Below are the code and all the weights of a small trained network. Each question names an input and a class and asks about switching units off, where a switched-off unit gives its printed mean instead of its output.

import numpy as np


def w(rows, s, z=0):
    codes = np.array(rows[::2]) - 128.0
    scale = np.full(codes.shape[1], s)
    scale[-1] = z or s
    return codes * scale


def norm(h):
    return h / np.sqrt((h * h).mean(-1, keepdims=True) + 1e-5)


def f(y):
    return y / 2 * (1 + np.tanh(0.7978845608 * (y + 0.044715 * y**3)))


def log_softmax(a):
    a = a - a.max(-1, keepdims=True)
    return a - np.log(np.exp(a).sum(-1, keepdims=True))


def net(x, mask):
    res = np.array(x, float).reshape(1, 5) / 4 @ E
    u = 0
    for l in range(2):
        y = f(norm(res) @ A[l][:, :-1].T + A[l][:, -1])
        res = res + np.where(mask[u : u + 14], y, B[l][:, -1]) @ B[l][:, :-1]
        u += 14
    return log_softmax(norm(res)[-1] @ U[:, :-1].T + U[:, -1])


A, B = {}, {}
E = w([
[91,158,220,72,98,105],'x0',
[133,109,136,112,133,130],'x1',
[51,159,139,158,255,113],'x2',
[131,113,135,116,132,133],'x3',
[197,109,205,186,171,131],'x4',
],0.0086)
A[0] = w([
[246,167,168,139,115,140,148],'0.n0',
[147,113,118,112,127,93,177],'0.n1',
[149,111,197,190,154,138,189],'0.n2',
[121,160,160,95,111,116,233],'0.n3',
[105,90,84,153,173,119,99],'0.n4',
[126,121,89,90,84,91,238],'0.n5',
[58,142,109,105,200,91,97],'0.n6',
[147,113,103,92,132,123,162],'0.n7',
[74,94,98,167,181,175,44],'0.n8',
[107,151,111,176,101,90,166],'0.n9',
[115,125,159,131,170,156,189],'0.n10',
[137,188,147,136,153,138,253],'0.n11',
[190,104,58,150,123,176,149],'0.n12',
[114,120,115,136,165,95,117],'0.n13',
],0.014,0.0029)
B[0] = w([
[197,71,178,13,192,126,238],'0.n0',
[76,167,101,134,115,142,144],'0.n1',
[108,88,108,230,159,15,233],'0.n2',
[128,84,213,24,132,108,200],'0.n3',
[177,203,106,170,36,130,194],'0.n4',
[9,134,97,206,114,139,224],'0.n5',
[137,126,135,86,254,189,254],'0.n6',
[110,166,84,149,96,185,153],'0.n7',
[195,173,97,124,15,124,205],'0.n8',
[148,60,116,77,144,179,151],'0.n9',
[45,119,107,120,101,92,184],'0.n10',
[74,61,157,116,87,106,187],'0.n11',
[26,8,100,157,241,132,245],'0.n12',
[105,229,207,133,96,172,162],'0.n13',
],0.0075,0.007)
A[1] = w([
[95,103,209,133,154,60,104],'1.n0',
[247,163,174,204,150,68,99],'1.n1',
[183,114,125,158,229,88,100],'1.n2',
[59,152,131,209,146,43,59],'1.n3',
[112,230,191,76,118,169,85],'1.n4',
[232,133,152,55,85,73,3],'1.n5',
[173,142,56,196,179,107,45],'1.n6',
[75,49,147,48,103,96,74],'1.n7',
[128,107,117,61,40,131,67],'1.n8',
[193,99,111,197,151,105,96],'1.n9',
[104,102,107,122,116,101,30],'1.n10',
[170,224,46,89,96,212,87],'1.n11',
[18,196,129,176,141,118,114],'1.n12',
[120,209,85,150,130,136,38],'1.n13',
],0.011,0.0042)
B[1] = w([
[118,136,52,154,165,132,243],'1.n0',
[79,213,111,82,54,163,181],'1.n1',
[170,138,153,129,81,196,208],'1.n2',
[84,115,191,141,119,169,201],'1.n3',
[145,133,35,91,102,169,189],'1.n4',
[98,63,126,100,62,12,160],'1.n5',
[175,174,193,90,102,90,183],'1.n6',
[160,185,122,167,92,130,253],'1.n7',
[105,176,105,123,113,112,158],'1.n8',
[155,174,150,45,116,190,176],'1.n9',
[129,82,115,151,94,151,125],'1.n10',
[208,167,101,215,187,73,179],'1.n11',
[188,106,148,108,97,88,243],'1.n12',
[149,104,144,204,149,165,151],'1.n13',
],0.011,0.0064)
U = w([
[78,34,45,179,112,169,152],'0',
[181,177,71,200,192,140,217],'1',
[91,161,84,86,51,121,150],'2',
[88,176,73,38,217,161,120],'3',
[214,4,161,130,210,186,85],'4',
[183,210,239,159,78,194,2],'5',
[170,54,186,74,102,45,124],'6',
[78,116,207,179,212,88,154],'7',
],0.017,0.0069)

Each question gives the input, the list of numbers given to net, and the class t.
The units are the neurons (one row each of A and B). Each row of codes is followed by its name. A weight is (code - 128) times the scale printed after its matrix; where a second scale follows, it is the last column's (A, B and U).
mask holds one flag per neuron, layer by layer. A switched-off neuron (its flag False) gives its mean, the last column of its row in B, instead of its output. The means were averaged over made-up inputs and are rounded, as every weight is.
A unit's drop is (log p(t) with every unit on - log p(t) with that unit switched off) / (log p(t) with every unit on - log p(t) with every unit switched off).
The circuit of an input: a set's keep is (log p(t) with only the set's units on - log p(t) with every unit switched off) / (log p(t) with every unit on - log p(t) with every unit switched off). Starting from the 12 units with the biggest drops (on a tie, the unit counted first), units are removed one at a time, each time the one whose removal leaves the highest keep (on an exact tie, the one counted first), for as long as the keep stays at least 0.8.
units of the circuit, in order: the units of the circuit, biggest drop first
k most important neurons: the k neurons with the biggest drops, biggest first
top k neurons in layer l: the k neurons of layer l with the biggest drops, biggest first
input [0,-4,-3,8,-3], class 0: units of the circuit, in order => [0.n5]
input [0,-3,-6,3,3], class 4: units of the circuit, in order => [0.n12 0.n0]
input [1,7,2,7,7], class 7: 4 most important neurons => [0.n10 0.n8 0.n4 0.n2]
input [0,-8,8,-5,8], class 5: units of the circuit, in order => [0.n12 1.n2]
input [5,-3,6,3,-1], class 3: units of the circuit, in order => [0.n12 0.n6]
input [0,1,6,8,5], class 5: units of the circuit, in order => [0.n12 1.n2]
input [-8,-2,0,5,2], class 4: top 2 neurons in layer 1 => [1.n7 1.n6]
input [-8,2,1,-3,-5], class 1: top 2 neurons in layer 1 => [1.n11 1.n6]
input [7,2,1,0,-3], class 3: 2 most important neurons => [0.n8 0.n3]
input [7,-8,6,7,0], class 3: top 3 neurons in layer 0 => [0.n6 0.n12 0.n5]
input [4,2,1,8,1], class 7: 2 most important neurons => [0.n8 1.n4]
input [5,8,-1,-3,7], class 6: 3 most important neurons => [0.n0 0.n12 0.n5]
input [4,-6,-7,-2,2], class 6: 2 most important neurons => [0.n0 1.n5]
input [-6,-4,0,-5,4], class 4: 4 most important neurons => [0.n12 1.n7 0.n0 0.n9]
input [7,0,1,2,-1], class 3: units of the circuit, in order => [1.n0]
input [0,-8,5,-8,-2], class 1: 3 most important neurons => [0.n12 1.n11 0.n8]
input [3,7,-1,2,-1], class 2: top 2 neurons in layer 0 => [0.n6 0.n2]
input [1,-2,3,-6,0], class 3: 2 most important neurons => [0.n6 0.n12]
input [0,-3,5,3,-2], class 1: 2 most important neurons => [0.n8 1.n11]
input [-4,-7,0,7,4], class 4: units of the circuit, in order => [0.n0]
input [1,-3,-3,3,7], class 6: top 2 neurons in layer 1 => [1.n5 1.n1]
input [3,-6,6,8,0], class 3: 3 most important neurons => [0.n6 0.n12 0.n5]
